Below are the code and all the weights of a small trained network. Each question names an input and a class and asks about switching units off, where a switched-off unit gives its printed mean instead of its output.

import numpy as np


def w(rows, s, z=0):
    codes = np.array(rows[::2]) - 128.0
    scale = np.full(codes.shape[1], s)
    scale[-1] = z or s
    return codes * scale


def f(y):
    return np.maximum(y, 0)


def log_softmax(a):
    a = a - a.max(-1, keepdims=True)
    return a - np.log(np.exp(a).sum(-1, keepdims=True))


def net(x, mask):
    res = np.array(x, float).reshape(1, 4) / 4 @ E
    y = f(res @ A[0][:, :-1].T + A[0][:, -1])
    res = res + np.where(mask, y, B[0][:, -1]) @ B[0][:, :-1]
    return log_softmax(res[-1] @ U[:, :-1].T + U[:, -1])


A, B = {}, {}
E = w([
[57,89,169,60,247,229],'x0',
[150,28,83,156,129,110],'x1',
[35,80,170,113,190,164],'x2',
[249,254,181,130,172,226],'x3',
],0.0095)
A[0] = w([
[122,113,185,155,44,101,15],'neuron 1',
[177,218,137,93,210,224,202],'neuron 2',
[254,130,128,202,109,85,229],'neuron 3',
[120,183,57,186,83,113,114],'neuron 4',
[97,85,98,135,77,65,189],'neuron 5',
[60,53,180,11,192,123,253],'neuron 6',
],0.0099,0.0036)
B[0] = w([
[137,154,100,141,145,97,151],'neuron 1',
[194,213,150,38,2,186,237],'neuron 2',
[209,27,40,88,94,89,217],'neuron 3',
[128,93,111,100,125,76,174],'neuron 4',
[55,122,62,198,126,44,200],'neuron 5',
[50,88,211,78,147,195,249],'neuron 6',
],0.0088,0.016)
U = w([
[22,71,208,102,248,191,197],'0',
[158,215,156,70,103,182,148],'1',
[207,58,68,174,122,97,220],'2',
[100,169,188,165,183,178,5],'3',
[1,151,55,182,139,113,58],'4',
],0.0098,0.0028)

Each question gives the input, the list of numbers given to net, and the class t.
The units are the neurons (one row each of A and B). Each row of codes is followed by its name. A weight is (code - 128) times the scale printed after its matrix; where a second scale follows, it is the last column's (A, B and U).
mask holds one flag per neuron, in row order. A switched-off neuron (its flag False) gives its mean, the last column of its row in B, instead of its output. The means were averaged over made-up inputs and are rounded, as every weight is.
A unit's drop is (log p(t) with every unit on - log p(t) with that unit switched off) / (log p(t) with every unit on - log p(t) with every unit switched off).
The circuit of an input: a set's keep is (log p(t) with only the set's units on - log p(t) with every unit switched off) / (log p(t) with every unit on - log p(t) with every unit switched off). Starting from all 6 units, units are removed one at a time, each time the one whose removal leaves the highest keep (on an exact tie, the one counted first), for as long as the keep stays at least 0.8.
units of the circuit, in order: the units of the circuit, biggest drop first
top k neurons: the k neurons with the biggest drops, biggest first
drop when u is switched off: that unit's drop, to one decimal
input [-6,-4,4,1], class 2: units of the circuit, in order => [neuron 2; neuron 6]
input [-1,8,5,1], class 0: units of the circuit, in order => [neuron 3]
input [2,-4,-2,-4], class 0: units of the circuit, in order => [neuron 2; neuron 3]
input [6,8,-8,-5], class 4: units of the circuit, in order => [neuron 5; neuron 3]
input [-8,-5,2,5], class 2: top 2 neurons => [neuron 3; neuron 6]
input [-2,-2,-1,-3], class 4: top 3 neurons => [neuron 3; neuron 2; neuron 5]
input [1,-1,-5,-4], class 4: top 3 neurons => [neuron 3; neuron 2; neuron 5]
input [-6,7,7,-2], class 4: top 3 neurons => [neuron 5; neuron 2; neuron 3]
input [-5,-3,-3,6], class 2: top 3 neurons => [neuron 3; neuron 6; neuron 4]
input [6,-7,7,5], class 1: drop when neuron 2 is switched off => 3.2
input [-7,3,0,6], class 2: drop when neuron 3 is switched off => 0.1
input [-7,1,0,8], class 2: drop when neuron 3 is switched off => 1.6
